Below are the code and all the weights of a small trained network. Each question names an input and a target symbol and asks about switching units off, where a switched-off unit gives its printed mean instead of its output.

import numpy as np


def w(rows, s, z=0):
    codes = np.array(rows[::2]) - 128.0
    scale = np.full(codes.shape[1], s)
    scale[-1] = z or s
    return codes * scale


def norm(h):
    return h / np.sqrt((h * h).mean(-1, keepdims=True) + 1e-5)


def f(y):
    return np.maximum(y, 0)


def softmax(a):
    e = np.exp(a - a.max(-1, keepdims=True))
    return e / e.sum(-1, keepdims=True)


def log_softmax(a):
    a = a - a.max(-1, keepdims=True)
    return a - np.log(np.exp(a).sum(-1, keepdims=True))


def net(x, mask):
    ids = ['αγζηθλμσ'.index(c) for c in x.split()]
    T = len(ids)
    res = E[ids] + P[:T]
    u = 0
    for l in range(2):
        r = norm(res)
        for j in range(3):
            rows = slice(2 * j, 2 * j + 2)
            q, k, v = (r @ M[l][rows].T for M in (Q, K, V))
            z = softmax(np.where(np.tri(T) > 0, q @ k.T / 2**0.5, -1e9)) @ v
            o = O[l][rows]
            res = res + np.where(mask[u + j], z, o[:, -1]) @ o[:, :-1]
        u += 3
        y = f(norm(res) @ A[l][:, :-1].T + A[l][:, -1])
        res = res + np.where(mask[u : u + 8], y, B[l][:, -1]) @ B[l][:, :-1]
        u += 8
    return log_softmax(norm(res)[-1] @ U[:, :-1].T + U[:, -1])


Q, K, V, O, A, B = {}, {}, {}, {}, {}, {}
E = w([
[88,59,128,120],'α',
[91,58,118,118],'γ',
[99,59,106,109],'ζ',
[73,191,127,221],'η',
[101,29,157,103],'θ',
[147,68,201,76],'λ',
[179,52,141,60],'μ',
[136,166,75,5],'σ',
],0.022)
P = w([
[3,15,140,48],'0',
[33,48,119,88],'1',
[64,66,113,102],'2',
[97,75,108,112],'3',
[123,83,105,121],'4',
[144,89,106,132],'5',
[161,95,108,154],'6',
[177,101,109,165],'7',
[194,108,107,180],'8',
[211,114,104,181],'9',
[228,120,97,180],'10',
],0.012)
Q[0] = w([
[135,84,82,145],'L0H0',
[134,73,108,135],'L0H0',
[124,164,142,110],'L0H1',
[135,98,107,128],'L0H1',
[169,198,130,2],'L0H2',
[208,191,194,22],'L0H2',
],0.049)
K[0] = w([
[207,177,118,146],'L0H0',
[225,162,142,141],'L0H0',
[94,141,114,99],'L0H1',
[162,111,123,127],'L0H1',
[3,113,203,124],'L0H2',
[85,48,238,122],'L0H2',
],0.049)
V[0] = w([
[140,139,195,160],'L0H0',
[169,189,143,107],'L0H0',
[165,163,182,52],'L0H1',
[147,217,3,156],'L0H1',
[117,130,134,117],'L0H2',
[100,111,171,121],'L0H2',
],0.031)
O[0] = w([
[160,110,227,90,121],'L0H0',
[199,45,144,180,96],'L0H0',
[134,94,59,43,156],'L0H1',
[64,253,26,174,3],'L0H1',
[127,116,123,98,139],'L0H2',
[171,97,140,79,165],'L0H2',
],0.018,0.041)
A[0] = w([
[91,112,102,13,84],'L0N0',
[36,127,97,132,89],'L0N1',
[6,118,198,185,61],'L0N2',
[196,99,171,165,162],'L0N3',
[8,11,159,189,69],'L0N4',
[221,215,145,186,124],'L0N5',
[237,199,76,129,157],'L0N6',
[90,3,71,233,2],'L0N7',
],0.03,0.0067)
B[0] = w([
[200,145,82,152,254],'L0N0',
[151,115,194,152,155],'L0N1',
[116,107,159,218,160],'L0N2',
[70,114,171,103,236],'L0N3',
[128,85,3,99,191],'L0N4',
[86,185,147,77,139],'L0N5',
[92,177,136,93,147],'L0N6',
[91,10,88,101,143],'L0N7',
],0.058,0.019)
Q[1] = w([
[96,77,168,2],'L1H0',
[101,166,173,206],'L1H0',
[149,230,106,166],'L1H1',
[177,154,152,131],'L1H1',
[95,25,160,122],'L1H2',
[119,167,163,171],'L1H2',
],0.073)
K[1] = w([
[74,127,177,2],'L1H0',
[10,117,137,174],'L1H0',
[158,31,198,101],'L1H1',
[149,138,144,105],'L1H1',
[130,19,175,158],'L1H2',
[56,215,119,155],'L1H2',
],0.067)
V[1] = w([
[53,253,102,87],'L1H0',
[100,175,121,118],'L1H0',
[123,119,128,103],'L1H1',
[153,150,141,138],'L1H1',
[122,67,180,231],'L1H2',
[34,201,21,33],'L1H2',
],0.033)
O[1] = w([
[207,36,82,96,2],'L1H0',
[151,94,116,115,79],'L1H0',
[148,129,144,168,136],'L1H1',
[116,109,115,92,129],'L1H1',
[210,154,77,52,126],'L1H2',
[85,151,251,174,59],'L1H2',
],0.027,0.038)
A[1] = w([
[158,101,119,60,40],'L1N0',
[230,142,132,174,78],'L1N1',
[234,42,106,184,2],'L1N2',
[208,135,172,43,113],'L1N3',
[98,154,78,81,75],'L1N4',
[153,96,89,96,119],'L1N5',
[254,100,115,136,24],'L1N6',
[132,113,139,191,112],'L1N7',
],0.043,0.0079)
B[1] = w([
[166,137,201,109,236],'L1N0',
[90,66,13,84,186],'L1N1',
[148,85,231,253,159],'L1N2',
[218,122,129,18,250],'L1N3',
[85,163,55,135,175],'L1N4',
[197,100,162,138,198],'L1N5',
[148,183,219,217,164],'L1N6',
[192,169,165,87,150],'L1N7',
],0.063,0.026)
U = w([
[140,100,149,203,253],'α',
[183,131,23,133,6],'γ',
[145,225,125,142,91],'ζ',
[84,196,228,140,115],'η',
[128,5,100,131,18],'θ',
[180,111,169,74,175],'λ',
[66,142,144,123,158],'μ',
[52,107,189,122,164],'σ',
],0.019,0.0062)

Each question gives the input, a string of symbols that net reads in full, and the target symbol t.
The units are the heads (2 rows each of Q, K, V and O) and the neurons (one row each of A and B). Each row of codes is followed by its name. A weight is (code - 128) times the scale printed after its matrix; where a second scale follows, it is the last column's (O, A, B and U).
mask holds one flag per unit, layer by layer, with each layer's heads first. A switched-off unit (its flag False) gives its mean, the last column of its rows in O or B, instead of its output. The means were averaged over made-up inputs and are rounded, as every weight is.
A unit's drop is (log p(t) with every unit on - log p(t) with that unit switched off) / (log p(t) with every unit on - log p(t) with every unit switched off).
The circuit of an input: a set's keep is (log p(t) with only the set's units on - log p(t) with every unit switched off) / (log p(t) with every unit on - log p(t) with every unit switched off). Starting from the 12 units with the biggest drops (on a tie, the unit counted first), units are removed one at a time, each time the one whose removal leaves the highest keep (on an exact tie, the one counted first), for as long as the keep stays at least 0.8.
units of the circuit, in order: the units of the circuit, biggest drop first
k most important neurons: the k neurons with the biggest drops, biggest first
k most important neurons of layer l: the k neurons of layer l with the biggest drops, biggest first
heads that matter: for each layer, one digit per head in row order, 1 if its drop is at least 0.15 and else 0, layers parted by /
input μ η α σ λ θ η α, target σ: most important neuron of layer 1 : L1N3
input λ α λ λ θ η γ, target σ: 3 most important neurons : L0N4, L1N3, L0N0
input α λ λ η θ λ λ θ θ α, target σ: 4 most important neurons : L0N0, L0N4, L1N3, L0N3
input μ σ σ ζ, target θ: units of the circuit, in order : L0H0, L0N7, L1N3
input η σ η, target γ: units of the circuit, in order : L1H2, L0N2, L0H1
input λ λ α η ζ α, target μ: heads that matter : 000 / 000
input η α σ λ λ σ λ σ, target ζ: units of the circuit, in order : L0N0, L0H1, L1H2, L1N0
input λ α λ λ ζ λ ζ θ ζ η, target α: 2 most important neurons : L0N2, L1N2
input σ σ λ σ λ η μ λ ζ, target γ: heads that matter : 001 / 100
input η θ ζ, target σ: heads that matter : 010 / 001
input η λ η α η η, target η: units of the circuit, in order : L0H1, L1N3
input η η θ λ λ λ σ ζ, target θ: heads that matter : 100 / 000
input η λ η σ θ λ γ θ γ, target σ: units of the circuit, in order : L0H1, L0N0, L1N3
input λ λ λ η λ η λ μ α, target γ: 2 most important neurons : L1N4, L1N3
input λ σ η σ σ σ, target η: 2 most important neurons of layer 0 : L0N6, L0N2
input λ α λ λ λ α θ ζ η α, target μ: 2 most important neurons : L0N0, L0N4
input λ α λ λ η ζ λ ζ θ η η, target ζ: heads that matter : 011 / 101
input α σ α, target θ: most important neuron : L0N4
input σ α λ ζ λ λ θ μ η α, target γ: 2 most important neurons : L1N4, L0N4
input σ λ λ θ σ γ λ η η λ η, target ζ: heads that matter : 111 / 101
input σ λ σ λ μ θ, target γ: 2 most important neurons : L1N4, L1N3
input γ γ ζ σ μ α σ θ, target θ: 2 most important neurons : L0N7, L0N4
input λ η σ θ, target θ: 3 most important neurons : L0N4, L0N7, L1N3
input η λ σ λ η ζ λ θ θ θ, target σ: 4 most important neurons of layer 0 : L0N0, L0N4, L0N3, L0N1
input σ μ λ θ, target γ: 2 most important neurons : L1N4, L0N4
input ζ η η η θ, target σ: heads that matter : 001 / 001
input ζ λ α η λ η, target γ: 4 most important neurons : L0N3, L0N5, L0N1, L1N1
input σ η η η σ μ λ λ λ λ η, target η: 2 most important neurons : L0N5, L0N0
